Here is a tiny trained network, its code and every weight. The questions are about switching its units off for an input and a class, where a switched-off unit gives its printed mean instead of its output.

import numpy as np


def w(rows, s, z=0):
    codes = np.array(rows[::2]) - 128.0
    scale = np.full(codes.shape[1], s)
    scale[-1] = z or s
    return codes * scale


def f(y):
    return y / 2 * (1 + np.tanh(0.7978845608 * (y + 0.044715 * y**3)))


def log_softmax(a):
    a = a - a.max(-1, keepdims=True)
    return a - np.log(np.exp(a).sum(-1, keepdims=True))


def net(x, mask):
    res = np.array(x, float).reshape(1, 5) / 4 @ E
    y = f(res @ A[0][:, :-1].T + A[0][:, -1])
    res = res + np.where(mask, y, B[0][:, -1]) @ B[0][:, :-1]
    return log_softmax(res[-1] @ U[:, :-1].T + U[:, -1])


A, B = {}, {}
E = w([
[231,9,47,127,101,169],'x0',
[254,134,210,98,223,62],'x1',
[128,125,130,128,128,132],'x2',
[125,117,133,126,127,130],'x3',
[152,116,180,246,35,53],'x4',
],0.0069)
A[0] = w([
[182,127,176,118,162,111,3],'N0',
[68,118,97,101,53,146,142],'N1',
[210,87,189,98,200,79,80],'N2',
[38,61,81,166,76,202,97],'N3',
[232,1,66,132,105,172,66],'N4',
[91,153,74,23,178,164,110],'N5',
[138,142,137,225,53,52,77],'N6',
[63,226,198,119,169,88,50],'N7',
[108,140,97,63,204,196,89],'N8',
],0.007,0.0058)
B[0] = w([
[158,245,161,106,90,157,129],'N0',
[134,165,104,98,133,96,188],'N1',
[156,207,89,62,103,62,222],'N2',
[162,202,110,64,114,78,214],'N3',
[65,185,134,198,189,208,255],'N4',
[168,83,169,150,78,146,207],'N5',
[182,88,178,128,89,172,209],'N6',
[82,153,120,173,172,180,195],'N7',
[177,92,192,123,68,156,190],'N8',
],0.012,0.0052)
U = w([
[171,206,88,40,110,55,82],'0',
[68,148,148,198,212,204,87],'1',
[207,2,240,121,30,150,78],'2',
[124,61,112,107,162,78,246],'3',
],0.0094,0.013)

Each question gives the input, the list of numbers given to net, and the class t.
The units are the neurons (one row each of A and B). Each row of codes is followed by its name. A weight is (code - 128) times the scale printed after its matrix; where a second scale follows, it is the last column's (A, B and U).
mask holds one flag per neuron, in row order. A switched-off neuron (its flag False) gives its mean, the last column of its row in B, instead of its output. The means were averaged over made-up inputs and are rounded, as every weight is.
A unit's drop is (log p(t) with every unit on - log p(t) with that unit switched off) / (log p(t) with every unit on - log p(t) with every unit switched off).
The circuit of an input: a set's keep is (log p(t) with only the set's units on - log p(t) with every unit switched off) / (log p(t) with every unit on - log p(t) with every unit switched off). Starting from all 9 units, units are removed one at a time, each time the one whose removal leaves the highest keep (on an exact tie, the one counted first), for as long as the keep stays at least 0.8.
circuit, biggest first: the units of the circuit, biggest drop first
top k neurons: the k neurons with the biggest drops, biggest first
drop when u is switched off: that unit's drop, to one decimal
input [4,-6,-8,6,-2], class 0: top 2 neurons => [N3; N1]
input [-3,-7,-6,7,7], class 0: circuit, biggest first => [N3]
input [6,-4,-2,-4,1], class 1: top 2 neurons => [N4; N2]
input [-5,-5,-7,-4,-7], class 2: circuit, biggest first => [N5; N8]
input [-4,-5,-6,-2,-2], class 0: top 3 neurons => [N4; N3; N1]
input [-3,-5,-6,0,-6], class 2: top 4 neurons => [N5; N8; N2; N4]
input [4,-7,-8,6,-8], class 2: top 2 neurons => [N5; N8]
input [-4,3,0,-5,8], class 2: top 2 neurons => [N6; N4]
input [6,3,-5,-7,-7], class 2: top 3 neurons => [N8; N5; N7]
input [6,-2,-6,6,-5], class 1: top 3 neurons => [N4; N2; N6]
input [4,1,6,-1,-3], class 1: top 2 neurons => [N4; N3]
input [0,-8,0,-8,-7], class 0: top 3 neurons => [N3; N1; N6]
input [-3,-2,2,5,7], class 2: top 2 neurons => [N6; N4]
input [0,-7,-2,-2,1], class 0: top neuron => [N3]
input [-3,5,5,6,-8], class 2: drop when N8 is switched off => 0.3
input [-1,-5,5,-1,-2], class 0: drop when N1 is switched off => 0.2
input [8,-7,6,-6,2], class 1: drop when N3 is switched off => -0.3
